Here is a tiny trained network, its code and every weight. The questions are about switching its units off for an input and a class, where a switched-off unit gives its printed mean instead of its output.

import numpy as np


def w(rows, s, z=0):
    codes = np.array(rows[::2]) - 128.0
    scale = np.full(codes.shape[1], s)
    scale[-1] = z or s
    return codes * scale


def f(y):
    return y / 2 * (1 + np.tanh(0.7978845608 * (y + 0.044715 * y**3)))


def log_softmax(a):
    a = a - a.max(-1, keepdims=True)
    return a - np.log(np.exp(a).sum(-1, keepdims=True))


def net(x, mask):
    res = np.array(x, float).reshape(1, 4) / 4 @ E
    y = f(res @ A[0][:, :-1].T + A[0][:, -1])
    res = res + np.where(mask, y, B[0][:, -1]) @ B[0][:, :-1]
    return log_softmax(res[-1] @ U[:, :-1].T + U[:, -1])


A, B = {}, {}
E = w([
[136,54,103,160,233,219,109,94,242,182,115,149],'x0',
[100,112,140,137,132,73,83,103,170,122,123,148],'x1',
[165,213,254,151,129,172,82,112,150,75,79,208],'x2',
[185,81,163,21,102,93,16,105,85,170,92,55],'x3',
],0.012)
A[0] = w([
[94,107,29,140,151,112,135,142,157,169,187,69,199],'N0',
[133,172,187,115,29,49,161,225,112,74,178,170,184],'N1',
[55,232,141,166,36,81,129,161,63,76,132,120,38],'N2',
[62,68,92,90,84,83,101,137,75,78,177,53,120],'N3',
[58,131,103,215,67,126,181,138,140,72,224,128,9],'N4',
[255,68,195,13,130,146,36,185,158,154,89,95,16],'N5',
[96,136,114,186,186,170,117,178,124,138,144,222,125],'N6',
[185,82,82,97,117,52,105,152,51,156,164,54,142],'N7',
[173,137,141,65,47,73,104,127,77,152,125,111,122],'N8',
[133,149,176,86,115,152,123,128,120,114,98,132,194],'N9',
[85,69,2,95,164,88,162,205,133,183,210,155,64],'N10',
],0.0084,0.012)
B[0] = w([
[133,201,109,20,123,131,69,89,100,187,140,35,252],'N0',
[150,117,49,49,154,73,126,102,100,181,102,52,252],'N1',
[69,66,79,140,232,144,179,35,131,101,106,97,205],'N2',
[195,110,212,173,81,136,120,200,171,102,150,212,206],'N3',
[204,177,134,43,107,82,47,80,87,168,116,93,178],'N4',
[88,88,43,104,212,33,141,2,141,116,101,83,207],'N5',
[117,80,221,196,99,139,155,107,135,103,78,184,208],'N6',
[147,96,200,155,18,155,153,156,81,142,156,243,232],'N7',
[106,140,159,135,86,212,99,203,115,145,161,180,205],'N8',
[105,115,126,108,155,148,181,72,146,154,94,112,190],'N9',
[74,93,106,128,198,55,248,44,143,149,60,106,219],'N10',
],0.009,0.015)
U = w([
[182,177,113,17,93,105,30,103,97,153,138,70,1],'0',
[97,138,90,158,148,106,196,76,176,100,111,95,215],'1',
[175,162,207,196,67,211,98,225,181,108,182,255,163],'2',
],0.0096,0.003)

Each question gives the input, the list of numbers given to net, and the class t.
The units are the neurons (one row each of A and B). Each row of codes is followed by its name. A weight is (code - 128) times the scale printed after its matrix; where a second scale follows, it is the last column's (A, B and U).
mask holds one flag per neuron, in row order. A switched-off neuron (its flag False) gives its mean, the last column of its row in B, instead of its output. The means were averaged over made-up inputs and are rounded, as every weight is.
A unit's drop is (log p(t) with every unit on - log p(t) with that unit switched off) / (log p(t) with every unit on - log p(t) with every unit switched off).
The circuit of an input: a set's keep is (log p(t) with only the set's units on - log p(t) with every unit switched off) / (log p(t) with every unit on - log p(t) with every unit switched off). Starting from all 11 units, units are removed one at a time, each time the one whose removal leaves the highest keep (on an exact tie, the one counted first), for as long as the keep stays at least 0.8.
circuit, biggest first: the units of the circuit, biggest drop first
k most important neurons: the k neurons with the biggest drops, biggest first
drop of u: that unit's drop, to one decimal
input [-5,-6,-1,-5], class 0: 2 most important neurons	(N4 N1)
input [3,-8,5,1], class 1: circuit, biggest first	(N0)
input [1,-3,3,-1], class 2: 2 most important neurons	(N5 N10)
input [0,1,-7,6], class 2: circuit, biggest first	(N7 N3)
input [5,-5,1,7], class 1: 2 most important neurons	(N5 N0)
input [0,-4,-6,-5], class 0: 2 most important neurons	(N0 N4)
input [-2,0,0,-2], class 0: 3 most important neurons	(N10 N6 N5)
input [-8,-8,-4,8], class 2: 2 most important neurons	(N7 N3)
input [-4,0,1,0], class 1: 3 most important neurons	(N0 N4 N2)
input [-1,-8,-6,-2], class 0: 2 most important neurons	(N0 N2)
input [3,1,5,5], class 1: 2 most important neurons	(N0 N5)
input [-2,2,-6,-4], class 0: 2 most important neurons	(N0 N4)
input [0,2,-7,4], class 2: 2 most important neurons	(N7 N3)
input [4,4,2,7], class 1: circuit, biggest first	(N5)
input [2,-2,1,7], class 1: drop of N5	1.3
input [-2,7,-8,-7], class 0: drop of N4	1.0
input [-2,8,-4,6], class 2: drop of N3	0.1
